Each row of numbers belongs to one of the things below and depends on some of the facts about them. Some rows are named. Which thing is each other row?

Named rows:
lefleplom: [ -4   2  20 -17  15  -4  -5  -6  11 -21 -19  18  -2   3  -5 -28   4 -10
 -19  -2 -21  55   2   0  -3 -13  -5  34  -8  -2  -2   8]
rodim: [ 10  -4  19 -12   8  -4  -9  10  -3   8  -8  -3   1   7   2  10   2  -3
   2   7  -2  20  -5  11   4   3   2   8  -2   4   9  -8]
reguplal: [  8   5 -10 -34  14 -19  13 -17  -5  10   8  13   0   9 -22   9  12  -4
  -5   6  -5  -3  23  17 -14  -7  28 -12   5  20  23   1]
brute: [  9   2  19 -10   8  -7  -8   7  -3   5  -5  -2   1  11   1   5  -1  -4
   1   5  -3  22  -4   9   2   2   2   5  -1   3   6  -7]
plubol: [  6  -2   8 -19   4  -8 -11 -12   9  -3 -11  21  -2 -11   0 -25  -4   8
  -6  -9 -21  40   6   3   7  -5  -3  20 -10   3   1  15]
flenum: [  2   9  33 -15 -13 -42 -10  20   9  21   4  -2  25  -6 -11  -1 -25  31
  14 -17 -23   6  -1  -5  27  -1  24  23  -2  14  16  -5]
kabon: [  0 -23  -2  -9  -4   8  -8  22 -10  13 -18  -3 -11 -16   1  22   5   4
   3  -3   5  11   1  20  12   4  -9  13   7   3   5  -1]
nosak: [ -1  -1  31   5  34  14 -30  12 -32  17  17   1   7  14   4 -10 -19  11
   4  -1  -6  17 -11   4 -32  -3   6  -6 -13  -7  12   1]
klufla: [ -8  25  12  -4   4  -1 -14  -8   3  23  11  -4 -26 -17  -5  12  -2  -3
 -20 -27  17   8  12  -4  16 -10   1   0   5 -13 -23 -28]
mebok: [-13  -5  14   6  26  12 -23  15 -35  17  15   1   0  -3  -3  -9 -21  17
   6 -18  -5  10  -2   6 -28  -5   4  -8   1  -5   3   9]
sono: [ 10  24 -28  26   3  -7   2   5  14  15  -9   8   8  13 -13 -10 -10   9
 -24   1   5   9   3  -9  13  20  -9 -15  -7  -1  25  -5]
pigok: [ 12 -14  14 -11   2   5 -11  15  -4  10 -16  -3  -3   4   6  18   6  -4
   1  12   3  20  -7  16   9   6  -5  13  -4   3  12  -9]
nagal: [ 12   6  10  -2  21 -20  -5   5  13   8 -10 -25   5  10  18  -3  -4  -4
  22  30 -11  26   3   1   0  -8  -1 -14  10   8 -25  -5]
brarek: [ 18 -21   2 -17  -7   3 -18   5  -3  22 -13   6  -5 -15  11  14   0  10
   7   4  -1  15   0  17  19   7  -6  10 -10   6  12   1]
kligral: [  5  -3  -1  -6 -22  -5   6  -5 -14  20   2  11 -10  40  12 -20 -14  -2
  11  -7   6  18  26  14   4  17  14  13  11   4   0 -10]
flabra: [ -4  -6   4  -9   2  -5  -3  13  -8   8  -5  -3  -5  -8  -5   6  -3   4
   4 -12  -2  13   4  11   3   0   1   4  11   4  -2   0]
ruzi: [ -3  13  43 -11  -3 -35  -5  27   7  10   0 -10  23  11 -12   6 -15  14
   6  -6 -17  12  -7  -3  16  -2  21  25   2  10  14 -16]
trugu: [ 5  3 -5 -6  3 -8 -7  5 -4 12 -5  8  4 10  1 -1 -3  7  3  3 -2  9 15 15
  4 -8  8 10 -2  1  6 -6]

There are 2 kinds of fact about the things: Σ, ω.
ripar | Σ a | ω vonok
radizi | Σ a | ω tevak
fekema | Σ c | ω godrom
brobir | Σ a
zibrus | Σ a | ω sena
lefas | Σ b | ω pibagro
drasa | Σ d
plotrun | Σ a | ω turage
dopum | Σ d | ω vezi
doskek | Σ d | ω ripar
klame | Σ c | ω flisko
vezi | Σ d | ω flavu
botrem | Σ a | ω ruzi
treflemun | Σ b | ω mimom
kotan | Σ c | ω degur
skifle | Σ a | ω tiso
tofetru | Σ c | ω drotris
mudripu | Σ d | ω bragum
turage | Σ c | ω fliri
vugu | Σ a | ω kadrir
tobra | Σ a | ω nosak
zirom | Σ a | ω supil
zoflir | Σ a
kligral | Σ a | ω stetur
milam | Σ d | ω kotan
kigas | Σ a | ω trelos
triplan | Σ a | ω latran
zoskol | Σ d | ω lefleplom
flisko | Σ a | ω kistan
rutim | Σ d | ω skatu
samo | Σ a | ω seris
skedim | Σ a | ω klufla
kledrakim | Σ b | ω gadri
trilum | Σ a | ω klame
lagon | Σ a | ω nogri
muruk | Σ d | ω kleskeflon
gadri | Σ c | ω trilum
sono | Σ a | ω plekis
plubol | Σ c | ω drogruk
vubren | Σ b | ω nagal
brimos | Σ c | ω trugu
fliri | Σ b | ω skeskom
brimus | Σ d
klofe | Σ a | ω vifun
balu | Σ b | ω ribral
rodim | Σ b | ω brurefa
grabras | Σ b | ω zoskol
vemes | Σ c | ω budrur
kipil | Σ b
rozim | Σ d | ω zozir
kleskeflon | Σ a | ω dadon
skiben | Σ d | ω sono
mifum | Σ a | ω kitru
rusok | Σ a | ω lagon
flolaski | Σ d | ω klebror
fazu | Σ a | ω dopum
reguplal | Σ a | ω degrol
muzugam | Σ b | ω doskek
bamul | Σ b | ω flenum
flenum | Σ c | ω drotron
zumom | Σ b
vipluk | Σ d | ω notri
truvezo | Σ a | ω zustom
kadrir | Σ c | ω gibim
kabon | Σ d | ω lefas
vara | Σ a | ω kigas
stegeflom | Σ c | ω zibrus
festasir | Σ a
dredivos | Σ a
degrol | Σ b
bragum | Σ d
stetur | Σ a | ω ristok
vifun | Σ b | ω kabon
zusore | Σ b | ω kluve
stiskon | Σ d | ω kiskik
ruzi | Σ b
kistan | Σ d | ω grizu
sevas | Σ c | ω brute
lezas | Σ a | ω dukos
makem | Σ b | ω brobir
ristok | Σ a | ω samo
kitru | Σ c | ω zirom
zimaplon | Σ a | ω gragil
batum | Σ d | ω seduk
stinom | Σ b | ω rupur
degur | Σ a | ω balu
kiskik | Σ a | ω festasir
dudok | Σ d
klifador | Σ a | ω klofe
sena | Σ a | ω fetel
plekis | Σ a | ω rozim
grugritas | Σ a | ω fekema
plures | Σ d | ω zoflir
rupur | Σ a | ω plofi
klebror | Σ a | ω skifle
tebreska | Σ c
gragil | Σ a | ω stinom
skatu | Σ b | ω stegeflom
vosi | Σ c
sopin | Σ d
bisti | Σ d | ω tofetru
grizu | Σ d | ω skedim
taske | Σ a | ω flolaski
gromos | Σ b | ω vara
zozir | Σ b | ω kledrakim
grisur | Σ b
zoskel | Σ a | ω mifum
rukluvur | Σ d | ω kligral
beka | Σ a | ω bredro
droba | Σ b | ω tebreska
trigupek | Σ d | ω drudak
drudak | Σ d | ω stafol
lunim | Σ a | ω grugritas
kluve | Σ d | ω nesten
ribral | Σ d | ω treflemun
gifim | Σ b | ω tedel
pidriro | Σ a | ω grabras
nosak | Σ b | ω muruk
brurefa | Σ d | ω sopin
flostus | Σ a | ω batum
pluvok | Σ d | ω bodram
pibagro | Σ b | ω brarek
trelos | Σ c | ω zumom
rodrok | Σ a | ω vugu
dripel | Σ d | ω reguplal
brute | Σ b | ω drasa
steka | Σ c | ω zoskel
vonok | Σ c | ω rusok
drogruk | Σ c | ω pidriro
doflos | Σ a | ω tobra
seduk | Σ a | ω flabra
plekil | Σ a
gibim | Σ c | ω fazu
bredro | Σ a | ω supir
dadon | Σ a | ω puli
tiso | Σ c | ω rofludim
skofus | Σ c | ω skiben
rudu | Σ b | ω taske
pigok | Σ b | ω pluvok
godrom | Σ c
nidradrek | Σ c | ω makem
ledrakom | Σ d | ω kilene
seris | Σ a | ω stiskon
drotron | Σ c | ω botrem
tevak | Σ a | ω truvezo
daklus | Σ a | ω brimos
klufla | Σ d | ω muzugam
dukos | Σ c | ω rukluvur
puli | Σ b | ω mebok
skefum | Σ a
bodram | Σ a | ω plotrun
plofi | Σ a | ω skofus
stuple | Σ a | ω lunim
supir | Σ c | ω vipluk
rofludim | Σ a | ω dredivos
greflur | Σ a
skotel | Σ d | ω trigupek
skeskom | Σ b | ω dudok
nagal | Σ b | ω rodrok
flavu | Σ a
nesten | Σ a | ω gifim
dretro | Σ a | ω rudu
flugebrom | Σ d | ω dripel
nogri | Σ b
zoskem | Σ c | ω doflos
mimom | Σ b | ω steka
supil | Σ a | ω lezas
notri | Σ b
zustom | Σ d | ω dretro
flabra | Σ d
latran | Σ d
kilene | Σ a | ω flostus
stidam | Σ d | ω bamul
lefleplom | Σ b | ω beka
fetel | Σ a | ω grisur
stafol | Σ b | ω rodim
budrur | Σ d | ω plures
mebok | Σ d | ω plekil
flegi | Σ d | ω daklus
drotris | Σ a | ω stidam
trugu | Σ a
tedel | Σ d | ω flugebrom
brarek | Σ c | ω skefum

Which thing is each row?
No name comes twice in this set of rows, the named rows included.
[-13   6  23  -6  -7 -30   1  29   0  10  -1  -8  15  -6 -16   4 -18  19
   8 -21 -14   6   1   0  15  -1  16  18  14  10   6  -4] : bisti
[ 10  19  21 -17   1  -5 -26 -23   6  32  14   4 -21 -17   7   8  -4   5
 -10 -19   9  11  12  -1  22 -12   7   4 -11  -9 -19 -26] : vonok
[ -3  -6   4  -6 -10  -4   5   7 -12  11  -2  -1 -11   9   1  -7 -11   0
   8 -17   2  19   9   9   3  15   2   3  19   6  -4   0] : milam
[  1  23   7  -8   3  -4 -18 -13   2  26   9   7 -16   1   4   9   1   0
 -13  -9  13   3  24   7  15 -23  13  13  -7 -13 -16 -32] : rusok
[ -6  25   8   2   5  -1 -12  -7   6  22   8  -5 -24 -16  -7  10  -3  -2
 -23 -27  17   8   9  -7  17  -5  -2  -4   5 -11 -18 -25] : grizu
[ 14  25   3   3   1  -6 -17 -18  15  29   7   5 -13 -12  -3   0 -10   8
 -20 -16   9  14   2 -13  25  10  -5 -12 -12  -6   0 -16] : klame
[ 12   4  16 -40  19 -17  11 -15  -3   4   8   2  -3   8 -22  14  14 -15
  -5   7  -5  11   4  11 -16   1  22 -16   7  22  21  -2] : degrol
[  6  31 -13  16   4  -4  -8  -7  13  22   1   7  -6   7  -8  -1  -6   4
 -26  -6  13   5  13  -7  17   3  -1  -5  -9 -10   5 -21] : trilum
[  0  20 -15  22   4  -4   3   8  10  12  -6  -3  -5  -6 -18  -3 -11   5
 -24 -17   7  14  -5 -14  14  24 -15 -20   6  -1  11  -2] : rozim
[  8  -5  16  -3  19   6 -30  -1 -23  23  15   9   5  -4   6 -13 -22  22
   9  -9 -10  15  -3   5 -15   1   5  -8 -15  -1  10  10] : zoskem
[ 36  19   6 -12  -7 -18 -15  -5 -11 -16   3  13  12  -3   8   1  -3   8
  22 -30  -5  17  -7  35  17  -2  -6 -13  -8 -10   0   3] : tiso
[ -4  -7   7  -8 -15  -4   6   4 -15  13   1   0 -15  14   3 -10 -12  -2
  10 -20   4  21  13  10   3  17   5   5  21   5  -8  -2] : stiskon
[  8   8 -14   2  16 -21  -5   3  11  14 -10 -14   8   9  18  -9  -6   6
  24  29 -10  12  23   7   2 -19   5  -9   9   5 -27  -3] : flavu

The same things again, as new rows of numbers:
Known rows:
dopum: [  7   1   2  -3   9   3  -7  -8 -12 -16 -12   4  -1 -11  -5  27 -18  -3
   2  -9   0  -7   5  -1 -10   6  12 -14 -16  -7  -1]
vara: [  6  -1   1   4  -5   4  -5  -6 -13   1 -16   0   4  -8  -4  18 -22  -5
   9 -14  -3  -3   0  -9  -6  -3  12  -8  -9  -8   1]
vezi: [  0 -10   4   3  -6  -2  -9 -10 -15 -10 -11   6  -2 -10   0  21 -14  -5
   6 -16   3  -8   0  -5  -4  -1   5 -19  -8 -13   3]
lefleplom: [  1 -11   7   6  -4   2  -7 -13 -13 -10  -9   6  -3 -13  -6  20 -21  -4
   9 -14  17  -8  -6  -2  -7  -6  13 -12  -1  -9   7]
stegeflom: [  6 -12   4   5  -4   2  -9  -5 -11  -4  -3   8   6  -7  -1  19   2  -5
  15 -11  -5  -5  -3 -11   0  -7   0 -19   6  -7   5]
skotel: [  3   6   3  -4   3   4  -9  -9  -3 -13 -11   3  14  -2  -2  36   8  -6
   2 -10 -16  -6   5 -11  -1   2   8 -18   7 -21  -1]
kledrakim: [  6  -6   2  13  11  -4  -6 -13   0   7 -11  -2   3  -4  -7  22 -11  -6
  13 -13  -6 -13  -6   7 -10   2  12  -6   5 -21  11]
makem: [  2 -11   7   9  -1   0  -6 -15 -12  -6  -7   3   0 -13  -5  21 -13  -6
  10 -14  11  -9  -7  -6  -6  -7  13 -15   4 -11   7]
kabon: [ -1 -13   4   4 -13  -4  -8  -6 -16  -9 -11   4  -2 -10   3  17  -7  -3
   8 -18   8  -9  -1  -5  -4  -1   2 -21  -7 -15   5]
mimom: [ 12  -9   4   2  23  -1   3 -15 -17  -9 -14  -3  -6 -11   0  23   6  -1
  15 -20   9 -14  -9 -14  -6   0  26 -12 -10  -2   8]
bodram: [  7   3   1   1  -1   5  -6  -6 -12  -2 -16   2   5  -7  -6  19 -23  -4
   7 -12  -5  -3   2 -10  -7   0  14  -6  -8  -6  -1]
zumom: [  7  -6   6   6  11   2  -6 -16 -17  -8 -11   5  -6 -13  -8  18 -27  -6
   6 -12  12  -8  -5  -1 -11  -2  17  -9  -8  -5   5]
plofi: [  1  -7  -2  11 -12  -1   4  -2 -18  24 -10   6   3  -3   7   8 -19  -1
  -2 -16   3 -12  -4   8  -2   0   8  -1   1 -17   5]
ribral: [ 16  -4  -6  -5  25  -2  -2  -9 -16  -9 -17  -6   2  -3   4  33  12   0
   9 -18  -5 -14  -3 -20  -1   8  18 -20 -14  -9   4]
vonok: [ 19  -2  -6   2  18   6 -10  -6  -9   3  -1  10   7   0   3  21   5 -11
   7   6  -1  -3  -6  -9 -17   7  12 -15   0  -5 -12]
greflur: [  2  -9   4   8 -17   0  -5  -1 -18   3 -15   1  -1 -10  -1   8 -21  -3
  13 -18   8  -5  -3  -7  -6  -5   9 -10  -9  -8   3]
grabras: [  2  -7   7   5   1   3  -8 -14 -10 -10  -8   5   2 -11  -6  25 -15  -6
  10 -13  12  -7  -4  -5  -5  -6  15 -12   6 -11   5]
trugu: [  5  -7   4   7  -5   2  -7  -9 -19   3 -17   1  -3 -13  -2   8 -32  -5
   9 -17   4  -4  -2  -6  -7  -3  12  -8 -16  -6   2]

Rows to name:
No name comes twice in this set of rows, the named rows included.
[ 12  -9  -5  10   1   0   1   1 -12  15   2  11   2  -6   4  13  -7  -1
   2 -10  -2 -15  -3  12  -3   1  -1  -7   5  -9   7] : skofus

Now the same things, written a new way:
Some things and their rows:
vezi: [ 10   4  26  16  17 -14 -23   3  -8   7   8   0  12  18   0]
nagal: [ 15   6  17   4   9 -11  -2 -10 -13  -3 -22  -9  -1  -5  12]
drudak: [ -3  13   6   2   3  -4 -14   2   0   5  18  10  22  10   3]
taske: [ -6 -15   8 -12   2  23  -7 -13  -3 -28   6 -37  -4  26 -16]
ripar: [-13 -29  12  31 -10  -3   5  13   5  -4   7  -3 -24 -27 -10]
grabras: [ 13  17 -19 -18   8 -26   8  12   8   4  -4  -5  24   4  -1]
trugu: [  3 -10   6  -5  -7  10  -1   4   3  -5  -7   3  -9   1  -2]
triplan: [  3  -8   6  -9  -8   8  -1   1   2  -2  -7   3 -10   0  -3]
supil: [-11 -41 -19  -1   8  -2   7   2  29   6 -17  16  -3  -2  10]
zozir: [  9  16 -12  -7 -18 -17  13 -20 -10  19 -17 -39 -17 -17  13]
klifador: [  3  -5   7 -11 -11  11  -3   0   0  -3  -9   9 -10  -1  -2]
muzugam: [-12  -9   3  33  -7 -17  15  -1  -2  -2   1 -15 -10 -40   7]
grizu: [-14  -5   6  36  -3 -21  -5   8   2  15  29 -13  -1 -15  -5]
drotron: [-10   5  -4  35 -19  -7  17  -8  -8 -26 -15  44 -17   6 -10]
milam: [-11   2   0  -9   6 -20 -12  -9  -3  18  17  26  15  -3  -2]
kledrakim: [  6  13 -11  -2 -17 -18  14 -18  -9  18 -15 -37 -18 -20  12]
notri: [ 11  15 -17 -13   7 -21   9  11   8   1  -5  -6  21   2   2]
plures: [ -3  11   5   3   5  -6 -13   2   2   5  19   6  21  10   3]

Which thing is each row?
No name comes twice in this set of rows, the named rows included.
[ 14  23 -12 -22 -14 -10   9 -23 -10  15 -22 -30  -7  -5  16] : stinom
[ -4 -19   4  17 -18  -6   6   3   1  10   0 -21 -33 -21  -8] : flisko
[-12  -3   4  32  -4 -21  -5   5   1  17  28 -15  -2 -13  -4] : kistan
[-10 -26   8  28 -14  -6   7   9   4   3   5 -13 -30 -27 -10] : skedim
[  8  16 -13  -8  16 -30 -12  27  15  15  28   4  37  26 -14] : zoskol
[-10  -6   3  26  -1 -11  12   0  -1  -7  -1  -7  -1 -32  10] : nogri
[ -6   5   0 -12   7  11   2 -26 -10 -28   1 -43  13  14   1] : rudu
[ -6  11   3  16 -32 -13  20 -24  -3 -31 -34  40   0  -6  20] : bamul
[  6  15 -10  -5  15 -26 -11  23  13  13  26   5  35  24 -11] : vipluk
[ 12  -3 -10 -18   2 -12   0  24  14   4   1   2   5  14 -17] : pidriro
[-19 -10  10  43   2 -19  -6  13   4   7  33  -2   5 -18  -5] : doskek
[ 14  17 -21 -18   9 -27   9  16   9   4  -4  -5  25   5  -2] : lefleplom
[  9  23  -8 -10 -11 -17  -9 -13  -6  32   9 -29  -1  15   3] : skiben

